Small tables with named rows and columns. After each table, cells are looked up by row and column.

Zavipu:
	Sutup	Migur	Fodeg
Vifi	61	69	191
Vugug	231	171	238
Modizi	95	251	62

Sutup of Modizi: 95
Fodeg of Modizi: 62
Sutup of Vugug: 231
Migur of Modizi: 251
Migur of Vugug: 171
Migur of Vifi: 69
Fodeg of Vifi: 191
Row with the largest Migur: Modizi

Dadugu
         Lupokup  Bilezog  Retufas   Daves    Fidu   Gidel     Gez     Dom  Detibup  Gedidu
Dup       -12426    17682   -39711  -45150   66673  -42764  -51159  -14973    35847  -15596
Lovud     -24702    36755     3412  -47545  -49377    8151  -32631   -2038    25385  -67482
Dukup       2680   -10485   -34014   34557   -5657  -64000    4441   17588   -34625   14863
Lev       -97125   -21251   -67444     495  -14859   30707    4710   -7653    57928   59199
Gisa       21532   -26558    10404  -51725  -39567  -33854  -39063  -23299   -35088  -24083
Pume       23562   -57932    26640  -19250  -14301  -13793   49044  -46057     7109    3649
Ranupot    10134   -12580     7313  -48824  -48180  -41621  -39317  -29228   -29799  -11873
Vefa      -91507   -16939   -63145    -308  -19258   42228     453   -8447    55170   54722

Dukup, Fidu -> -5657
Ranupot, Daves -> -48824
Gisa, Gidel -> -33854
Lovud, Lupokup -> -24702
Lev, Fidu -> -14859
Dukup, Lupokup -> 2680
Which row has the largest Gedidu? Lev

Kes =
         Muf  Sim  Moge  Kinele  Nar  Litud  Subon
Dagader   87  179   169      19  137    146     88
Pozeka    68  182   161      47  148    164     78
Tetuler  175  147   153      43  146    130     78
Nol       68   80    77     216  128    133    116
Bopi     112  124   138      64  158    148     68
Rup      176  111    87     217  105    101    139
Pizubo   146  165   134     122   74     86    167
Numitav   94  183   166      33  147    156     77
Fetub    142  141   138      81  160    151     65
Loz      113  139   157      19  134    127     92
Div      113  145   148      53  156    151     69
Sak      161  127   141      61  155    137     70
Bogap     47  100   127      76  149    148     81

What is the Moge of Loz in Kes? 157
What is the Moge of Sak in Kes? 141
What is the Moge of Div in Kes? 148
What is the Muf of Bogap in Kes? 47
What is the Subon of Numitav in Kes? 77
What is the Moge of Pizubo in Kes? 134
What is the Muf of Sak in Kes? 161
What is the Muf of Pizubo in Kes? 146
What is the Kinele of Rup in Kes? 217
What is the Subon of Pozeka in Kes? 78
What is the Muf of Div in Kes? 113
What is the Nar of Numitav in Kes? 147
What is the Nar of Loz in Kes? 134
What is the Subon of Pizubo in Kes? 167
What is the Sim of Fetub in Kes? 141

Vemov:
,Gokeb,Nus,Teg,Tavul,Zinek,Vob,Nidiv,Kiseg,Dedev
Mas,5657,4952,5301,3318,4460,4468,5549,5861,4744
Malomep,1370,5135,3752,4104,4944,3781,2752,4353,4663
Vokof,2562,4836,1526,5438,3550,4204,3640,3272,1548
Novam,3455,5459,6965,6295,3472,5081,6088,4173,3110
Niz,3900,3879,3373,5166,4690,3614,4965,3684,4576
Toribo,2602,4215,4958,7395,3771,4830,4206,5680,2700
Zepibug,3871,8525,5112,2337,2005,3266,4416,7061,1014
Zufad,5019,3415,3582,4742,2832,4327,4695,4202,5133
Defabu,1404,4990,620,3030,3536,6427,5508,3643,3659
Zamav,5322,4787,2936,4191,4063,4004,5606,4546,5058
Bip,2511,4584,2404,4178,1834,5268,4208,3899,5748
Gite,5146,4565,5956,5406,4115,2879,1516,4266,5386

Nus of Novam is 5459
Nidiv of Gite is 1516
Dedev of Zepibug is 1014
Gokeb of Zepibug is 3871
Kiseg of Zepibug is 7061
Gokeb of Zufad is 5019
Which row has the largest Nus? Zepibug

Sitel:
         Kas  Dutu  Kup
Lim       20    65   75
Natenor   25     7    3
Mal       41    24   68
Lutel     55    74   62
Girurab    3    65   52
Mige      16    69   46
Ripebo     5    52    6

Dutu of Mal: 24
Dutu of Natenor: 7
Kas of Ripebo: 5
Dutu of Lutel: 74
Kas of Girurab: 3
Kup of Ripebo: 6
Kas of Mal: 41
Kup of Mal: 68
Dutu of Mige: 69
Dutu of Lim: 65
Dutu of Ripebo: 52
Dutu of Girurab: 65
Kup of Lutel: 62
Kup of Mige: 46
Kas of Lim: 20
Kup of Lim: 75
Kas of Natenor: 25

Nubofe
columns: Didona, Pobili, Loridof, Lek, Nodo
Ruv: [7085, 3688, 3301, 4786, 5631]
Zelanut: [6114, 7876, 3303, 5547, 5727]
Dev: [4867, 4986, 2251, 5627, 4601]
Vab: [4800, 7582, 2905, 4556, 6008]
Fil: [3571, 4714, 4369, 5027, 4579]
Bapepak: [7044, 7865, 4050, 5223, 5729]

What is the Pobili of Bapepak in Nubofe? 7865
What is the Pobili of Vab in Nubofe? 7582
What is the Nodo of Dev in Nubofe? 4601
What is the Loridof of Dev in Nubofe? 2251
What is the Nodo of Zelanut in Nubofe? 5727
What is the Lek of Fil in Nubofe? 5027
What is the Pobili of Ruv in Nubofe? 3688
What is the Nodo of Bapepak in Nubofe? 5729
What is the Pobili of Dev in Nubofe? 4986
What is the Loridof of Ruv in Nubofe? 3301
Which row has the largest Didona? Ruv

Vud:
	Lakifus	Zemepuv	Sirul	Zudu	Kepufe	Dukev	Vun	Logudof	Zozo
Dumi	3.8	57.6	1.2	5.4	0.4	-3.3	20.7	-27.8	13.3
Guv	-36.8	-7.0	-8.8	-13.5	-22.9	-12.9	10.8	-30.0	0.8
Rimodat	-6.7	13.1	8.0	-39.3	25.5	-17.2	1.6	14.7	-11.7
Mit	-4.6	-50.7	-22.1	-20.0	-59.9	-9.1	-38.7	45.8	6.8
Pamato	-2.4	-29.0	-13.4	2.1	-29.3	-2.6	-29.1	-10.0	-14.9
Gil	-41.7	-0.2	-7.7	-4.2	-12.5	-6.0	-47.4	11.3	-8.1
Noset	5.7	24.3	7.3	-31.5	-36.9	-12.0	4.7	37.6	10.9
Koterod	-20.3	-15.5	-13.6	-18.5	16.9	-13.6	-18.7	-32.0	-4.5
Pek	-29.8	15.2	1.6	3.0	4.0	-16.6	-0.9	1.5	-16.0
Vaz	-18.4	-2.6	2.9	-21.2	-24.3	-9.1	-30.8	-44.9	0.3
Livuz	-4.9	30.9	-2.7	1.1	-8.7	-1.8	-30.1	-6.9	12.6
Kigi	-20.7	28.2	-6.0	21.4	-7.0	-4.6	6.0	-28.6	7.7
Gesiru	38.8	-33.3	-5.2	-30.3	-26.7	-11.1	-11.9	-28.1	-8.4

Logudof of Pamato is -10.0
Kepufe of Gesiru is -26.7
Lakifus of Koterod is -20.3
Kepufe of Gil is -12.5
Zozo of Gesiru is -8.4
Kepufe of Mit is -59.9
Vun of Gil is -47.4
Vun of Gesiru is -11.9

